Below are the code and all the weights of a small trained network. Each question names an input and a target symbol and asks about switching units off, where a switched-off unit gives its printed mean instead of its output.

import numpy as np


def w(rows, s, z=0):
    codes = np.array(rows[::2]) - 128.0
    scale = np.full(codes.shape[1], s)
    scale[-1] = z or s
    return codes * scale


def f(y):
    return y / 2 * (1 + np.tanh(0.7978845608 * (y + 0.044715 * y**3)))


def softmax(a):
    e = np.exp(a - a.max(-1, keepdims=True))
    return e / e.sum(-1, keepdims=True)


def log_softmax(a):
    a = a - a.max(-1, keepdims=True)
    return a - np.log(np.exp(a).sum(-1, keepdims=True))


def net(x, mask):
    ids = ['ΓΛΣΩβηξτ'.index(c) for c in x.split()]
    T = len(ids)
    res = E[ids] + P[:T]
    u = 0
    for l in range(3):
        r = res
        for j in range(2):
            rows = slice(3 * j, 3 * j + 3)
            q, k, v = (r @ M[l][rows].T for M in (Q, K, V))
            z = softmax(np.where(np.tri(T) > 0, q @ k.T / 3**0.5, -1e9)) @ v
            o = O[l][rows]
            res = res + np.where(mask[u + j], z, o[:, -1]) @ o[:, :-1]
        u += 2
        y = f(res @ A[l][:, :-1].T + A[l][:, -1])
        res = res + np.where(mask[u : u + 4], y, B[l][:, -1]) @ B[l][:, :-1]
        u += 4
    return log_softmax(res[-1] @ U[:, :-1].T + U[:, -1])


Q, K, V, O, A, B = {}, {}, {}, {}, {}, {}
E = w([
[140,67,13],'Γ',
[30,71,128],'Λ',
[139,94,31],'Σ',
[134,139,33],'Ω',
[138,75,68],'β',
[127,36,102],'η',
[93,32,246],'ξ',
[255,85,132],'τ',
],0.0081)
P = w([
[147,97,75],'0',
[114,80,70],'1',
[58,250,147],'2',
[188,87,160],'3',
[123,69,82],'4',
[123,201,147],'5',
],0.012)
Q[0] = w([
[114,131,195],'0.h0',
[157,61,166],'0.h0',
[81,255,207],'0.h0',
[128,227,232],'0.h1',
[209,63,110],'0.h1',
[207,12,93],'0.h1',
],0.0057)
K[0] = w([
[110,139,197],'0.h0',
[83,170,104],'0.h0',
[2,101,100],'0.h0',
[121,147,232],'0.h1',
[94,223,50],'0.h1',
[62,197,98],'0.h1',
],0.0056)
V[0] = w([
[90,123,125],'0.h0',
[116,70,254],'0.h0',
[178,68,122],'0.h0',
[131,104,147],'0.h1',
[125,103,99],'0.h1',
[173,107,119],'0.h1',
],0.0068)
O[0] = w([
[131,138,115,174],'0.h0',
[135,100,104,144],'0.h0',
[29,1,161,251],'0.h0',
[166,221,155,160],'0.h1',
[21,60,136,234],'0.h1',
[114,113,138,152],'0.h1',
],0.0047,0.0017)
A[0] = w([
[77,145,100,250],'0.n0',
[20,123,196,91],'0.n1',
[251,153,2,155],'0.n2',
[177,47,104,203],'0.n3',
],0.0068,0.0019)
B[0] = w([
[48,153,109,200],'0.n0',
[106,119,122,202],'0.n1',
[180,90,78,149],'0.n2',
[163,12,133,255],'0.n3',
],0.011,0.0031)
Q[1] = w([
[219,197,145],'1.h0',
[46,114,85],'1.h0',
[61,104,99],'1.h0',
[44,113,124],'1.h1',
[110,108,12],'1.h1',
[141,132,219],'1.h1',
],0.011)
K[1] = w([
[96,137,5],'1.h0',
[182,205,161],'1.h0',
[164,198,211],'1.h0',
[107,115,64],'1.h1',
[255,19,153],'1.h1',
[83,244,118],'1.h1',
],0.0093)
V[1] = w([
[92,187,209],'1.h0',
[199,98,120],'1.h0',
[150,158,3],'1.h0',
[134,101,156],'1.h1',
[187,92,105],'1.h1',
[138,38,95],'1.h1',
],0.0077)
O[1] = w([
[90,135,71,80],'1.h0',
[105,179,233,123],'1.h0',
[162,255,203,77],'1.h0',
[166,92,218,155],'1.h1',
[142,142,216,156],'1.h1',
[125,150,255,255],'1.h1',
],0.0056,0.0075)
A[1] = w([
[105,154,152,80],'1.n0',
[249,127,158,254],'1.n1',
[124,141,147,162],'1.n2',
[149,63,123,122],'1.n3',
],0.014,0.0032)
B[1] = w([
[178,144,155,132],'1.n0',
[87,254,159,206],'1.n1',
[94,155,61,136],'1.n2',
[172,106,223,255],'1.n3',
],0.0099,0.0098)
Q[2] = w([
[145,254,24],'2.h0',
[241,160,68],'2.h0',
[105,101,110],'2.h0',
[69,86,18],'2.h1',
[161,83,11],'2.h1',
[166,208,165],'2.h1',
],0.0073)
K[2] = w([
[2,125,130],'2.h0',
[50,165,101],'2.h0',
[127,108,114],'2.h0',
[76,154,115],'2.h1',
[57,155,90],'2.h1',
[137,66,159],'2.h1',
],0.014)
V[2] = w([
[162,65,170],'2.h0',
[107,69,125],'2.h0',
[254,128,150],'2.h0',
[124,98,158],'2.h1',
[176,133,51],'2.h1',
[195,86,204],'2.h1',
],0.0081)
O[2] = w([
[254,158,142,231],'2.h0',
[232,148,53,150],'2.h0',
[53,182,173,182],'2.h0',
[137,104,123,185],'2.h1',
[86,105,165,20],'2.h1',
[167,135,43,253],'2.h1',
],0.0076,0.016)
A[2] = w([
[120,251,145,2],'2.n0',
[66,143,136,214],'2.n1',
[158,94,34,104],'2.n2',
[254,164,103,60],'2.n3',
],0.0098,0.0076)
B[2] = w([
[87,1,95,161],'2.n0',
[142,164,80,137],'2.n1',
[59,51,245,155],'2.n2',
[56,147,98,254],'2.n3',
],0.0087,0.021)
U = w([
[133,136,147,34],'Γ',
[111,91,145,37],'Λ',
[87,130,80,244],'Σ',
[119,133,148,79],'Ω',
[181,223,144,142],'β',
[226,182,67,253],'η',
[158,2,100,107],'ξ',
[120,123,187,54],'τ',
],0.0095,0.0048)

Each question gives the input, a string of symbols that net reads in full, and the target symbol t.
The units are the heads (3 rows each of Q, K, V and O) and the neurons (one row each of A and B). Each row of codes is followed by its name. A weight is (code - 128) times the scale printed after its matrix; where a second scale follows, it is the last column's (O, A, B and U).
mask holds one flag per unit, layer by layer, with each layer's heads first. A switched-off unit (its flag False) gives its mean, the last column of its rows in O or B, instead of its output. The means were averaged over made-up inputs and are rounded, as every weight is.
A unit's drop is (log p(t) with every unit on - log p(t) with that unit switched off) / (log p(t) with every unit on - log p(t) with every unit switched off).
most important unit: the unit with the biggest drop
k most important neurons: the k neurons with the biggest drops, biggest first
top k neurons in layer l: the k neurons of layer l with the biggest drops, biggest first
drop when u is switched off: that unit's drop, to one decimal
input ξ ξ η ξ Σ Ω, target Σ: 2 most important neurons -> 1.n3, 2.n2
input ξ τ η Λ τ Σ, target Σ: 2 most important neurons -> 2.n0, 1.n3
input Σ ξ Γ, target Σ: 4 most important neurons -> 1.n3, 0.n3, 2.n2, 2.n3
input ξ Λ ξ η τ, target τ: 3 most important neurons -> 1.n1, 2.n0, 0.n3
input Ω β ξ, target Σ: most important unit -> 1.h0
input ξ η Ω ξ Ω, target ξ: 3 most important neurons -> 1.n1, 2.n2, 0.n2
input η Λ Λ Λ τ, target τ: 2 most important neurons -> 1.n1, 2.n0
input ξ Λ ξ ξ, target η: 4 most important neurons -> 0.n0, 1.n3, 2.n0, 1.n1
input ξ Λ Λ Λ ξ β, target Σ: 2 most important neurons -> 1.n3, 2.n2
input β η ξ, target Σ: 2 most important neurons -> 1.n3, 0.n3
input Λ Σ Λ, target η: 4 most important neurons -> 2.n3, 1.n0, 1.n1, 2.n2
input Ω ξ Γ β Γ, target β: 2 most important neurons -> 0.n3, 2.n0
input ξ Λ Λ, target η: 3 most important neurons -> 1.n1, 0.n2, 2.n3
input Ω Γ Σ τ Λ, target τ: most important unit -> 2.h0
input ξ η Λ τ η ξ, target η: top 2 neurons in layer 2 -> 2.n2, 2.n3
input η ξ Ω, target Σ: 2 most important neurons -> 1.n3, 2.n0
input ξ ξ η, target Σ: top 2 neurons in layer 2 -> 2.n3, 2.n2
input ξ β Γ, target Σ: top 2 neurons in layer 1 -> 1.n3, 1.n2
input Γ ξ ξ ξ η τ, target Σ: top 2 neurons in layer 2 -> 2.n0, 2.n3
input Λ β ξ η, target β: most important unit -> 1.n1
input ξ Ω ξ ξ Λ β, target Σ: top 2 neurons in layer 0 -> 0.n3, 0.n1
input ξ ξ ξ η, target β: drop when 2.n2 is switched off -> 0.1
input ξ ξ Σ, target Σ: drop when 0.h0 is switched off -> 0.1
input η Σ Ω τ ξ, target τ: drop when 1.h1 is switched off -> -0.1
